Questions about the array below. Counting starts at 0.
1) Find the entry just left of -47.
2) Find the entry just left of 9.
3) Find the entry in row 0 and column 2.
4) Find the entry directly above -33.
5) Find the entry at row 2, column 0.
6) Find the entry at row 0, column 0.
7) Find the entry directly above the smallest entry.
8) Find the entry in the bottom-right corner.
[[  0  -1   0  -1  -1  -2  -2   1  -2   3]
 [ 31  -1  11 -18  59  16   9  -7   4 -33]
 [-25  -1 -47   4 -12  27  32 -43   6   5]
 [  0  -1   1   2   1  -2  -1   1   0   2]]
1) -1
2) 16
3) 0
4) 3
5) -25
6) 0
7) 11
8) 2

-14; -15; 21; -29; 62; 0; -19; -19; 47; 13; 19; 20; -27; -26; -24; 54
What is the last entry?
A: 54
The entry just right of 47 -> 13
The entry just left of the largest entry -> -29
The second entry from the right: -24
The entry just right of the smallest entry is 62
What is the first entry from the left?
A: -14
What is the entry just left of 47?
A: -19
The third entry from the end: -26

grid = ((168, 131, 197, 194, 136, 129, 118, 137, 164, 179, 172), (168, 124, 177, 163, 178, 129, 102, 122, 210, 179, 174), (69, 203, 187, 149, 177, 183, 118, 137, 130, 189, 135), (110, 131, 187, 207, 177, 193, 118, 144, 164, 119, 111), (168, 74, 210, 185, 210, 117, 52, 137, 204, 179, 178), (153, 131, 190, 112, 186, 129, 148, 192, 130, 179, 174), (217, 120, 187, 105, 179, 92, 101, 75, 164, 224, 174), (242, 130, 187, 162, 116, 66, 154, 149, 184, 179, 207), (132, 108, 187, 190, 177, 175, 118, 176, 160, 118, 109), (190, 169, 118, 75, 174, 134, 186, 82, 131, 162, 136), (242, 164, 156, 116, 177, 43, 206, 137, 164, 82, 186), (151, 131, 72, 38, 238, 194, 150, 163, 103, 182, 177))
The 3rd smallest entry is 52
The second entry in reading order -> 131
Report the fifth entry in reading order.
A: 136
Report the 1st entry in reading order.
A: 168
Report the entry just left of the smallest entry.
A: 72
Report the entry just right of the smallest entry.
A: 238
Report the entry just right of 108.
A: 187
Report the entry just left of 156.
A: 164

-24; 21; -27; -6; 25; 3; 50; -25; 16; -32; -33; 13; -45; -37; -38; 25
The second smallest entry is -38
Read off the first entry from the right.
25
Read off the 3rd entry from the left.
-27
The entry just right of the largest entry is -25
The 5th-last entry -> 13
Read off the 1st entry.
-24
Read off the 4th-last entry.
-45
The maximum is 50

Questions about the grid below. Counting starts at 0.
1) Which number is the top-left entry?
2) Which number is the entry in row 2 and column 0?
3) Which number is the bottom-right entry?
4) Which number is the entry at row 1, column 2?
5) Which number is the bottom-left entry?
6) Which number is the entry at row 0, column 2?
7) Which number is the entry just right of the smallest entry?
[[  3  -3  -8   5   5 -24 -13  -2  -4  -3  30  -3  -5]
 [ 27  -5 -35  20  59  30  -5   2   3  -5  14  -3   7]
 [ -1   2  26  -3  -4  11  15   4   2   2 -18  -2   6]
 [  1  10   9   2  -4 -22  11   5   7   9  17  11  -1]
 [ 22   5  10   7  28  40  20   7   6   4 -18   3   8]
 [  3  -8 -27 -13   5  -3 -29   0  -1  -8   3  -8   9]]
1) 3
2) -1
3) 9
4) -35
5) 3
6) -8
7) 20

-10; 36; 3; 48; 8; -32; -24; 2; -33; -52; -60; -42
The entry just right of -33 is -52
The entry just right of 8: -32
The entry just left of the largest entry is 3
The entry just right of -32: -24

array([[ 1.81,  1.97,  0.19, -0.12],
       [-0.40,  0.15, -0.75, -1.02],
       [ 1.55,  1.83,  0.44, -0.37],
       [-0.84, -0.09, -1.67, -1.28],
       [-0.07, -0.38, -0.90, -1.95]])
Rows and columns are numbered from 0.
The entry in the bottom-right corner -> -1.95
Which number is the bottom entry of the column that holds the largest entry?
Answer: -0.38
The entry at row 0, column 1: 1.97
Which number is the entry in row 1 and column 0?
Answer: -0.40
Which number is the entry just right of the largest entry?
Answer: 0.19
Which number is the entry in row 0 and column 0?
Answer: 1.81
Which number is the entry in row 2 and column 2?
Answer: 0.44
The entry directly above 0.44 is -0.75
Which number is the entry directly above -1.02?
Answer: -0.12
The entry directly below 1.97: 0.15
Which number is the entry directly above -0.09?
Answer: 1.83
Which number is the bottom-left entry?
Answer: -0.07
Which number is the entry just right of -0.38?
Answer: -0.90

a =
[[ 26   2 -14  -1  -6 -23  -7   7  -8  -8  12   2 -15  -2]
 [-26 -16   0  31  41  28  18  -2 -38 -54 -41 -32 -19   9]
 [-15  -9  -3  -1  -3  -6  -3   3   7   5  -5 -19 -29 -28]
 [  8   4   2   3  -2  -9  -7  -1  -1   1   6   1  -6  -7]
 [ 43  49  42  16  -4 -15 -29 -34 -22 -18 -25 -24 -17 -17]]
Counting starts at 0.
The entry in row 1 and column 2: 0
The entry in row 1 and column 0 is -26
The entry in row 0 and column 1 is 2
The entry in row 0 and column 0 -> 26
Read off the entry just right of 0.
31
The entry directly above -54 is -8
Read off the entry directly below 5.
1
Read off the bottom entry of the column that holds the smallest entry.
-18
The entry in row 1 and column 1: -16
Read off the entry just right of the smallest entry.
-41
The entry just left of -18 -> -22
Read off the entry in the top-right corner.
-2
The entry just left of the smallest entry -> -38
The entry directly below 4 -> 49
Read off the entry just right of 12.
2
Read off the entry in row 2 and column 2.
-3
The entry at row 2, column 0: -15
The entry directly below 8 -> 43
Read off the entry directly below the smallest entry.
5
Read off the entry just right of 41.
28
The bottom-right entry is -17
The entry at row 0, column 2: -14
The entry just left of -28 -> -29
The entry just left of -34 is -29

Questions about the grid below.
1) Give the entry just left of 59.
2) Give the top-left entry.
3) Give the second-last entry, reading row by row.
4) Give the entry in the bottom-left corner.
5) Give the smallest entry in the last row.
6) Give the third entry on the main diagonal.
7) Give the entry directly above -7.
8) Give the entry just left of -39.
[[ -5   6   4  20  -2  -9  42]
 [-32  43 -33  47 -39 -29  31]
 [-36  41 -24  35 -37 -34  24]
 [-17   5 -21  15   6  -9  34]
 [-33  16 -25  25  -7 -35  13]
 [-34  43 -20  33 -42 -37  29]
 [-26  32 -30  25 -17 -16   2]
 [ -5  13  -9   4 -12 -12  18]
 [-62  43 -33  59 -34 -46 -19]
 [-28  14 -20  31  12 -13   5]
 [ -3   2  -8  -4  -5 -15   8]
 [-41  36 -53  33 -38 -27   7]
 [  7  -6   2   3   0 -14  36]
 [-49  32 -54  48 -50 -30   3]]
1) -33
2) -5
3) -30
4) -49
5) -54
6) -24
7) 6
8) 47

data =
array([[192,  91, 197, 119, 109, 161, 137, 124, 166,  97,  83, 138, 110,
         77],
       [110, 128, 115, 103, 131, 128, 106, 140, 128, 157, 159, 124, 131,
        159],
       [159, 140, 176, 183, 139, 144, 152, 124, 154, 121, 102, 152, 142,
         98],
       [126, 164, 115, 103, 161, 128, 129, 140, 128, 133, 121, 124, 162,
        139],
       [176, 140, 176, 151, 139, 144, 144,  99, 154,  74,  44, 145, 152,
         36],
       [ 60, 115,  54, 119, 124,  95, 129, 157,  76, 169, 197, 131, 110,
        180],
       [126,  67, 135, 103, 102, 136, 113, 140, 128, 133, 140, 117,  89,
        139],
       [ 60, 140,  54, 183, 139, 103, 160, 115,  89, 109,  83, 160, 142,
         98],
       [110, 164,  94, 103, 146, 128, 121, 115, 128, 133, 102, 117, 162,
         98],
       [126, 140, 135, 135, 131, 144, 137, 132, 141, 121, 121, 131, 142,
        118],
       [143, 140, 156, 167, 139, 144, 144,  91, 141,  86,  44, 145, 131,
         36],
       [110, 164,  94, 183, 154, 111, 152, 149, 102, 145, 159, 152, 162,
        159],
       [143, 128, 135, 199, 131, 136, 160, 124, 141, 121, 102, 167, 131,
         98]])
The 1st entry in reading order: 192
The entry just left of the largest entry is 135
Give the third entry in reading order.
Answer: 197
Give the entry just right of 76.
Answer: 169
Give the entry just right of the largest entry.
Answer: 131

[-29, -4, 19, 32, -51, 38, 15, 16, -37, 16, 14, -27, 13, -11, -14, 12]
Find the entry just right of 15.
16
The entry just right of the smallest entry -> 38
